[[ 27  59  28  -3 -44  59  72  24 -37 -24]
 [ 21  50  37 -18 -48  63  55  24 -48 -19]
 [ 14  35  35 -23 -38  49  60  21 -40  -8]
 [ 10  53  33 -31 -49  58  62  26 -46  -6]]
|
[[ 27  28 -44  72 -37]
 [ 21  37 -48  55 -48]
 [ 14  35 -38  60 -40]
 [ 10  33 -49  62 -46]]

[[ 58 -63  29   9  60  56 -75 -60 -17]
 [ 46 -51  24  10  50  49 -61 -51 -14]
 [ 55 -59  31  13  60  59 -71 -59 -16]]
|
[[ 58  29  60 -75 -17]
 [ 46  24  50 -61 -14]
 [ 55  31  60 -71 -16]]

[[ 11  -6   1 -11 -37  -3  19]
 [-39  57 -55  -8 -21 -59 -47]
 [-43  42 -17  12  66   7   9]
 [-59  56 -57 -12  52   0 -42]
 [-24 -16  -4  44  60  30  42]
 [-31 -61   1  53  65 -59  45]
 [ 15 -16  52 -11 -34 -56   8]
 [-16  30 -26  47 -57 -43 -19]
 [ 31  18  19  -5  56  24  50]]
|
[[ 11   1 -37  19]
 [-39 -55 -21 -47]
 [-43 -17  66   9]
 [-59 -57  52 -42]
 [-24  -4  60  42]
 [-31   1  65  45]
 [ 15  52 -34   8]
 [-16 -26 -57 -19]
 [ 31  19  56  50]]

[[ -7 -14 -14   8  -9  -7   7  10  25]
 [-29  24  33  29 -18 -38 -28 -11 -17]
 [ 62  48 -22 -67  69  71  34 -55 -33]
 [-15 -34 -31  10 -16  -9  30  25  38]
 [ -7  72  66  11  17 -16 -51 -53 -74]
 [-10 -15  -8   6  -9  -7   2   9  20]]
|
[[ -7 -14  -9   7  25]
 [-29  33 -18 -28 -17]
 [ 62 -22  69  34 -33]
 [-15 -31 -16  30  38]
 [ -7  66  17 -51 -74]
 [-10  -8  -9   2  20]]

[[ 40 -31  53 -20 -28  15  60  17  21  15  -3 -24 -28 -37]
 [-27 -31  53 -20 -26  15  60  58  21  15 -15  18 -19 -45]
 [ 40 -31  53 -20 -27  15  60  16  21  15  -3 -23 -28 -37]
 [ 40 -31  53 -20 -27  15  60  16  20  18  -3 -24 -28 -41]
 [ 40 -31  53 -20 -26  15  60  58  21  15  -3  18 -28  -6]]
|
[[ 40  53 -28  60  21  -3 -28]
 [-27  53 -26  60  21 -15 -19]
 [ 40  53 -27  60  21  -3 -28]
 [ 40  53 -27  60  20  -3 -28]
 [ 40  53 -26  60  21  -3 -28]]

[[ -2  23  -4 -37 -57  -4   4  13 -22 -21  52]
 [  0  42 -18 -65 -41  -9  -7  53 -43   0  45]
 [ -3  38 -19 -63 -41 -10  -6  50 -41  -2  41]
 [ 25  16   0 -44  45  29 -51  21 -34  32   2]]
|
[[ -2  -4 -57   4 -22  52]
 [  0 -18 -41  -7 -43  45]
 [ -3 -19 -41  -6 -41  41]
 [ 25   0  45 -51 -34   2]]
---
[[ 25  37   6 -26  32  23   5 -35 -30]
 [-26  16  35  25 -11 -26 -32  -7 -18]
 [-44 -29  14  45 -41 -43 -22  32  22]
 [ 54  37 -15 -56  52  53  27 -42 -28]
 [ 61  37 -20 -64  57  60  32 -44 -28]
 [ 31 -11 -32 -31  17  32  31   1  12]
 [-38 -30   9  39 -38 -37 -19  32  23]
 [ -7 -28 -16   9 -16  -7   8  24  25]
 [  4 -32 -25  -3 -10   5  19  24  28]]
|
[[ 61  37 -20 -64  57  60  32 -44 -28]
 [ 54  37 -15 -56  52  53  27 -42 -28]
 [ 31 -11 -32 -31  17  32  31   1  12]
 [ 25  37   6 -26  32  23   5 -35 -30]
 [  4 -32 -25  -3 -10   5  19  24  28]
 [ -7 -28 -16   9 -16  -7   8  24  25]
 [-26  16  35  25 -11 -26 -32  -7 -18]
 [-38 -30   9  39 -38 -37 -19  32  23]
 [-44 -29  14  45 -41 -43 -22  32  22]]

[[-71 -30]
 [-16  35]
 [-18 -53]
 [ 21 -11]
 [-41  39]
 [-70 -32]
 [-66   2]
 [-17 -74]
 [-20  -9]
 [-72 -18]
 [-34   1]
 [ 14 -44]]
|
[[ 21 -11]
 [ 14 -44]
 [-16  35]
 [-17 -74]
 [-18 -53]
 [-20  -9]
 [-34   1]
 [-41  39]
 [-66   2]
 [-70 -32]
 [-71 -30]
 [-72 -18]]

[[-27  -6 -18  63   9  73 -16 -30]
 [ 18 -45 -64  17 -26  49  49  21]]
|
[[ 18 -45 -64  17 -26  49  49  21]
 [-27  -6 -18  63   9  73 -16 -30]]

[[-21 -13   1 -36  18  -4 -55  21  22  -3  37  26  15  19]
 [  9  11   0  43 -12   3  20 -16   8  22  -7   7   2 -39]
 [ -4 -35  -9  -8   5 -15 -12  -6  11  18  28  -3  22  16]]
|
[[  9  11   0  43 -12   3  20 -16   8  22  -7   7   2 -39]
 [ -4 -35  -9  -8   5 -15 -12  -6  11  18  28  -3  22  16]
 [-21 -13   1 -36  18  -4 -55  21  22  -3  37  26  15  19]]

[[ 17  14   9  -7 -32  -1  13  56]
 [-28  11   8 -32   9 -32  41 -11]
 [-17  -8 -14  29 -11 -12  12  62]
 [-52   5 -33   8  -3  14 -17 -18]
 [  4   8 -14  19 -29  41  -7 -43]
 [-20 -52   0 -25  12 -16  -9 -14]
 [  1 -16  59  17 -25  13  -8  11]]
|
[[ 17  14   9  -7 -32  -1  13  56]
 [  4   8 -14  19 -29  41  -7 -43]
 [  1 -16  59  17 -25  13  -8  11]
 [-17  -8 -14  29 -11 -12  12  62]
 [-20 -52   0 -25  12 -16  -9 -14]
 [-28  11   8 -32   9 -32  41 -11]
 [-52   5 -33   8  -3  14 -17 -18]]

[[-21  13   5 -17 -39 -24   8]
 [-55 -60  29  57  22   3 -36]
 [ 27   9   4 -19 -28  -9 -19]
 [-28  36   1 -40 -73 -72  -7]]
|
[[ 27   9   4 -19 -28  -9 -19]
 [-21  13   5 -17 -39 -24   8]
 [-28  36   1 -40 -73 -72  -7]
 [-55 -60  29  57  22   3 -36]]

[[ -9  19]
 [ 16 -13]
 [  1 -31]
 [ 14   9]
 [-13  28]
 [-22  52]
 [ 29  26]
 [  2 -40]
 [ 55 -38]
 [ 20  40]
 [ 36   3]]
|
[[ 55 -38]
 [ 36   3]
 [ 29  26]
 [ 20  40]
 [ 16 -13]
 [ 14   9]
 [  2 -40]
 [  1 -31]
 [ -9  19]
 [-13  28]
 [-22  52]]

[[  8 -42 -17 -21 -39 -53 -47 -51   1 -59 -60]
 [ 36 -62  -3 -26 -56  27 -33  29 -61 -56  23]
 [ 33  52  32 -63  53   9  27  37 -47  10  44]]
|
[[ 36 -62  -3 -26 -56  27 -33  29 -61 -56  23]
 [ 33  52  32 -63  53   9  27  37 -47  10  44]
 [  8 -42 -17 -21 -39 -53 -47 -51   1 -59 -60]]
---
[[ 34   0  -7  11]
 [-35  -8 -19  28]
 [-23  15  55   2]]
|
[[ 34   0]
 [-35  -8]
 [-23  15]]

[[ 66 -10  12  19]
 [-64  28  45 -16]
 [ -9 -11  54  52]
 [ -3   6  11 -22]
 [ 24  -9  26   0]]
|
[[ 66 -10]
 [-64  28]
 [ -9 -11]]

[[ 20 -40  34  61 -43]
 [ -8  19   2 -33  29]
 [ 10 -47 -38  71 -50]
 [ -7  12 -19 -16  13]
 [ -3  19  27 -35  21]]
|
[[ 20 -40]
 [ -8  19]
 [ 10 -47]]

[[ 69   1]
 [ 39 -16]
 [ 11 -19]
 [-21  28]]
|
[[ 69   1]
 [ 39 -16]
 [ 11 -19]]

[[ 15   8  -9   1]
 [-19  36   2  -9]
 [ 18   0 -57  -3]
 [-20  -7  -9 -12]
 [ 23  -5  12 -20]]
|
[[ 15   8]
 [-19  36]
 [ 18   0]]

[[-30 -42 -16]
 [ 11  58  -1]
 [-33   0 -14]
 [ -7  31  41]
 [ -1 -49 -56]]
|
[[-30 -42]
 [ 11  58]
 [-33   0]]
